Below is a small trained network, with its code and all its weights. Each question gives an input and a class and asks what happens when units are switched off, that is, made to give their printed mean instead of their output.

import numpy as np


def w(rows, s, z=0):
    codes = np.array(rows[::2]) - 128.0
    scale = np.full(codes.shape[1], s)
    scale[-1] = z or s
    return codes * scale


def norm(h):
    return h / np.sqrt((h * h).mean(-1, keepdims=True) + 1e-5)


def f(y):
    return np.maximum(y, 0)


def log_softmax(a):
    a = a - a.max(-1, keepdims=True)
    return a - np.log(np.exp(a).sum(-1, keepdims=True))


def net(x, mask):
    res = np.array(x, float).reshape(1, 7) / 4 @ E
    u = 0
    for l in range(4):
        y = f(norm(res) @ A[l][:, :-1].T + A[l][:, -1])
        res = res + np.where(mask[u : u + 5], y, B[l][:, -1]) @ B[l][:, :-1]
        u += 5
    return log_softmax(norm(res)[-1] @ U[:, :-1].T + U[:, -1])


A, B = {}, {}
E = w([
[124,111,140,115,144,125,134],'x0',
[212,176,108,105,205,84,80],'x1',
[139,96,47,7,88,67,166],'x2',
[118,83,138,116,126,162,4],'x3',
[129,111,123,135,138,121,132],'x4',
[129,149,127,142,106,116,118],'x5',
[128,132,124,124,130,138,129],'x6',
],0.014)
A[0] = w([
[154,175,188,199,213,149,103,4],'0.n1',
[148,49,123,124,90,163,18,200],'0.n2',
[78,128,189,236,147,176,140,182],'0.n3',
[169,146,103,132,180,100,104,156],'0.n4',
[137,88,145,112,140,139,3,68],'0.n5',
],0.016,0.0018)
B[0] = w([
[24,176,141,155,124,74,161,226],'0.n1',
[29,136,113,85,106,125,97,223],'0.n2',
[253,101,159,119,117,204,109,253],'0.n3',
[162,141,94,127,162,125,111,177],'0.n4',
[186,129,176,110,111,110,67,213],'0.n5',
],0.017,0.015)
A[1] = w([
[236,172,129,151,157,115,207,235],'1.n1',
[112,110,149,160,59,127,249,2],'1.n2',
[43,189,109,234,168,137,138,27],'1.n3',
[126,128,119,153,110,169,192,88],'1.n4',
[184,127,60,125,139,133,76,195],'1.n5',
],0.019,0.00078)
B[1] = w([
[106,203,144,137,129,150,228,250],'1.n1',
[200,4,162,100,130,78,95,218],'1.n2',
[65,99,146,108,231,182,157,186],'1.n3',
[141,57,139,170,140,118,154,181],'1.n4',
[176,81,134,90,149,94,147,175],'1.n5',
],0.016,0.012)
A[2] = w([
[139,73,178,143,69,157,139,44],'2.n1',
[74,132,109,163,171,109,185,74],'2.n2',
[29,54,92,142,20,139,164,133],'2.n3',
[89,157,121,155,80,253,97,4],'2.n4',
[115,128,147,215,179,182,1,60],'2.n5',
],0.021,0.0024)
B[2] = w([
[163,178,80,150,68,207,103,248],'2.n1',
[61,117,99,179,96,136,41,185],'2.n2',
[28,116,207,94,106,137,75,197],'2.n3',
[128,2,138,124,180,38,101,208],'2.n4',
[136,134,48,102,99,69,252,247],'2.n5',
],0.019,0.012)
A[3] = w([
[126,130,181,172,201,127,140,244],'3.n1',
[178,168,119,104,219,133,41,148],'3.n2',
[85,160,83,99,125,5,150,153],'3.n3',
[167,49,119,86,62,75,90,3],'3.n4',
[148,94,93,98,89,108,147,155],'3.n5',
],0.025,0.00068)
B[3] = w([
[91,102,141,39,69,86,61,159],'3.n1',
[82,97,72,215,113,75,154,145],'3.n2',
[197,71,214,133,61,251,139,214],'3.n3',
[107,204,49,175,209,93,153,254],'3.n4',
[143,137,112,139,148,82,71,196],'3.n5',
],0.02,0.025)
U = w([
[245,114,171,142,45,196,176,29],'0',
[177,139,13,182,154,57,100,105],'1',
[7,147,177,83,105,115,92,251],'2',
],0.012,0.0011)

Each question gives the input, the list of numbers given to net, and the class t.
The units are the neurons (one row each of A and B). Each row of codes is followed by its name. A weight is (code - 128) times the scale printed after its matrix; where a second scale follows, it is the last column's (A, B and U).
mask holds one flag per neuron, layer by layer. A switched-off neuron (its flag False) gives its mean, the last column of its row in B, instead of its output. The means were averaged over made-up inputs and are rounded, as every weight is.
A unit's drop is (log p(t) with every unit on - log p(t) with that unit switched off) / (log p(t) with every unit on - log p(t) with every unit switched off).
The circuit of an input: a set's keep is (log p(t) with only the set's units on - log p(t) with every unit switched off) / (log p(t) with every unit on - log p(t) with every unit switched off). Starting from the 12 units with the biggest drops (on a tie, the unit counted first), units are removed one at a time, each time the one whose removal leaves the highest keep (on an exact tie, the one counted first), for as long as the keep stays at least 0.8.
units of the circuit, in order: the units of the circuit, biggest drop first
k most important neurons: the k neurons with the biggest drops, biggest first
k most important neurons of layer l: the k neurons of layer l with the biggest drops, biggest first
input [-4,4,-1,7,4,7,-5], class 0: units of the circuit, in order	3.n3; 2.n5
input [-4,-8,1,-2,-2,-5,-7], class 1: units of the circuit, in order	1.n2; 3.n4
input [4,-6,3,4,7,-5,-6], class 2: units of the circuit, in order	2.n3
input [-5,-1,0,-8,-6,4,-6], class 0: 2 most important neurons of layer 0	0.n2; 0.n1
input [-8,-7,0,2,7,-7,7], class 1: 3 most important neurons	0.n1; 2.n4; 0.n3
input [7,-8,-5,1,-6,-3,2], class 1: 4 most important neurons	2.n4; 3.n3; 1.n2; 1.n1
input [3,-1,0,0,7,-5,6], class 0: 3 most important neurons of layer 2	2.n4; 2.n1; 2.n5
input [4,-2,1,8,5,1,-8], class 2: 2 most important neurons of layer 0	0.n2; 0.n3
input [7,-7,1,-3,7,-4,-4], class 1: 3 most important neurons of layer 0	0.n5; 0.n3; 0.n4
input [5,8,-1,0,2,6,-6], class 2: 4 most important neurons of layer 0	0.n1; 0.n2; 0.n3; 0.n4
input [-3,1,-3,6,3,-8,-8], class 0: 4 most important neurons	2.n5; 3.n3; 0.n1; 1.n2
input [-7,-1,-1,0,2,6,6], class 0: 2 most important neurons	0.n2; 3.n4
input [0,1,8,-4,3,3,4], class 0: 2 most important neurons	3.n3; 2.n1
input [0,3,-7,-3,0,-2,5], class 2: most important neuron	0.n1
input [-5,-3,3,7,-3,4,1], class 2: 2 most important neurons	0.n2; 0.n3
input [1,-7,6,-7,-7,-5,3], class 1: 2 most important neurons	1.n2; 0.n2
input [-5,-8,-6,2,-2,4,-8], class 1: 3 most important neurons	2.n4; 0.n3; 3.n3
input [6,6,-4,2,6,-7,-8], class 0: 2 most important neurons of layer 0	0.n5; 0.n1
input [1,3,-1,3,0,3,2], class 0: 2 most important neurons	3.n3; 0.n5
input [3,-1,4,3,5,-5,3], class 2: 2 most important neurons of layer 0	0.n3; 0.n2
